Below is a small trained network, with its code and all its weights. Each question gives an input and a class and asks what happens when units are switched off, that is, made to give their printed mean instead of their output.

import numpy as np


def w(rows, s, z=0):
    codes = np.array(rows[::2]) - 128.0
    scale = np.full(codes.shape[1], s)
    scale[-1] = z or s
    return codes * scale


def norm(h):
    return h / np.sqrt((h * h).mean(-1, keepdims=True) + 1e-5)


def f(y):
    return np.maximum(y, 0)


def log_softmax(a):
    a = a - a.max(-1, keepdims=True)
    return a - np.log(np.exp(a).sum(-1, keepdims=True))


def net(x, mask):
    res = np.array(x, float).reshape(1, 4) / 4 @ E
    u = 0
    for l in range(2):
        y = f(norm(res) @ A[l][:, :-1].T + A[l][:, -1])
        res = res + np.where(mask[u : u + 11], y, B[l][:, -1]) @ B[l][:, :-1]
        u += 11
    return log_softmax(norm(res)[-1] @ U[:, :-1].T + U[:, -1])


A, B = {}, {}
E = w([
[26,109,173,23,217,28],'x0',
[132,131,129,130,131,132],'x1',
[92,104,177,145,62,78],'x2',
[247,98,207,2,137,133],'x3',
],0.00052)
A[0] = w([
[122,101,243,206,68,49,174],'L0N0',
[42,82,137,75,212,104,178],'L0N1',
[181,99,187,183,52,159,211],'L0N2',
[117,125,8,79,100,119,190],'L0N3',
[105,130,163,179,3,122,29],'L0N4',
[56,99,207,188,89,68,5],'L0N5',
[151,154,120,226,42,196,108],'L0N6',
[16,189,91,168,117,161,247],'L0N7',
[137,193,110,145,105,142,154],'L0N8',
[62,92,179,80,222,64,69],'L0N9',
[7,204,158,89,227,78,45],'L0N10',
],0.0025,0.0019)
B[0] = w([
[119,91,234,150,50,3,211],'L0N0',
[103,107,77,171,119,46,219],'L0N1',
[167,135,47,181,108,102,240],'L0N2',
[174,117,197,134,154,174,178],'L0N3',
[175,80,124,207,127,220,172],'L0N4',
[58,178,149,117,219,179,156],'L0N5',
[47,147,170,72,84,125,240],'L0N6',
[53,240,135,127,171,118,254],'L0N7',
[102,108,149,119,123,120,174],'L0N8',
[61,122,102,41,55,130,197],'L0N9',
[238,148,132,243,190,126,193],'L0N10',
],0.0028,0.0027)
A[1] = w([
[75,183,181,132,102,117,65],'L1N0',
[189,98,33,107,118,228,99],'L1N1',
[111,67,56,85,173,111,4],'L1N2',
[82,187,124,44,137,213,33],'L1N3',
[55,221,102,119,157,185,118],'L1N4',
[39,101,94,165,96,84,113],'L1N5',
[120,26,112,79,161,84,100],'L1N6',
[143,147,200,151,65,178,130],'L1N7',
[159,146,77,167,77,222,228],'L1N8',
[207,62,129,168,81,175,97],'L1N9',
[106,172,1,57,140,147,184],'L1N10',
],0.0038,0.0021)
B[1] = w([
[82,134,99,130,152,206,216],'L1N0',
[100,109,190,55,183,181,165],'L1N1',
[71,70,86,170,141,251,145],'L1N2',
[197,181,76,26,33,219,153],'L1N3',
[222,67,113,95,63,67,238],'L1N4',
[179,135,173,80,156,189,253],'L1N5',
[32,71,103,145,115,172,180],'L1N6',
[118,142,44,208,105,122,209],'L1N7',
[94,133,188,55,173,110,241],'L1N8',
[225,72,167,180,128,109,179],'L1N9',
[172,134,37,171,174,157,198],'L1N10',
],0.0034,0.0027)
U = w([
[201,221,42,16,65,232,245],'0',
[177,227,43,213,245,35,191],'1',
[10,236,191,227,1,194,139],'2',
[4,232,221,197,209,19,72],'3',
[219,53,236,13,236,211,127],'4',
[44,19,17,124,214,225,84],'5',
[233,36,219,233,11,31,72],'6',
[16,2,229,38,45,23,8],'7',
],0.0038,0.0013)

Each question gives the input, the list of numbers given to net, and the class t.
The units are the neurons (one row each of A and B). Each row of codes is followed by its name. A weight is (code - 128) times the scale printed after its matrix; where a second scale follows, it is the last column's (A, B and U).
mask holds one flag per neuron, layer by layer. A switched-off neuron (its flag False) gives its mean, the last column of its row in B, instead of its output. The means were averaged over made-up inputs and are rounded, as every weight is.
A unit's drop is (log p(t) with every unit on - log p(t) with that unit switched off) / (log p(t) with every unit on - log p(t) with every unit switched off).
The circuit of an input: a set's keep is (log p(t) with only the set's units on - log p(t) with every unit switched off) / (log p(t) with every unit on - log p(t) with every unit switched off). Starting from the 12 units with the biggest drops (on a tie, the unit counted first), units are removed one at a time, each time the one whose removal leaves the highest keep (on an exact tie, the one counted first), for as long as the keep stays at least 0.8.
circuit, biggest first: the units of the circuit, biggest drop first
top k neurons: the k neurons with the biggest drops, biggest first
k most important neurons of layer l: the k neurons of layer l with the biggest drops, biggest first
input [6,-5,-1,-5], class 1: circuit, biggest first	(L0N10)
input [6,-7,-7,-3], class 1: top 2 neurons	(L0N10; L0N0)
input [7,-5,-8,7], class 5: 2 most important neurons of layer 0	(L0N0; L0N7)
input [0,-8,-2,-5], class 0: circuit, biggest first	(L0N0; L1N4; L0N7; L1N3)
input [2,-5,-1,0], class 1: top 2 neurons	(L0N10; L0N0)
input [-3,-2,-3,2], class 4: circuit, biggest first	(L0N0; L0N7; L1N8)
input [5,2,-5,8], class 5: 2 most important neurons of layer 0	(L0N0; L0N7)
input [7,3,0,1], class 5: circuit, biggest first	(L0N0; L1N8)
input [-1,8,1,6], class 6: 3 most important neurons of layer 1	(L1N9; L1N5; L1N0)
input [5,6,-2,5], class 5: circuit, biggest first	(L0N0; L0N7; L1N6)
input [-6,-7,-1,3], class 4: 3 most important neurons of layer 1	(L1N8; L1N1; L1N9)
input [-4,6,-5,2], class 4: circuit, biggest first	(L0N7; L1N8)
input [8,4,-5,2], class 5: 2 most important neurons of layer 1	(L1N6; L1N2)
input [-1,-5,1,8], class 6: top 2 neurons	(L0N7; L1N9)
input [-7,7,-1,5], class 4: most important neuron of layer 0	(L0N0)
input [-7,-2,-2,3], class 4: 3 most important neurons of layer 0	(L0N0; L0N7; L0N2)
input [4,-6,-7,0], class 1: top 3 neurons	(L0N10; L0N0; L1N0)
input [1,8,-8,4], class 5: top 3 neurons	(L0N7; L0N10; L0N6)
input [5,-8,-7,6], class 5: top 2 neurons	(L0N0; L0N7)
input [8,6,-3,-4], class 1: most important neuron of layer 0	(L0N10)
input [3,7,-4,-7], class 1: top 2 neurons	(L0N0; L1N4)
input [0,-4,-4,-7], class 0: 2 most important neurons of layer 1	(L1N4; L1N3)
input [-7,6,0,-6], class 0: top 4 neurons	(L0N0; L1N4; L0N10; L0N7)
input [3,2,-6,-8], class 1: top 2 neurons	(L1N4; L0N0)
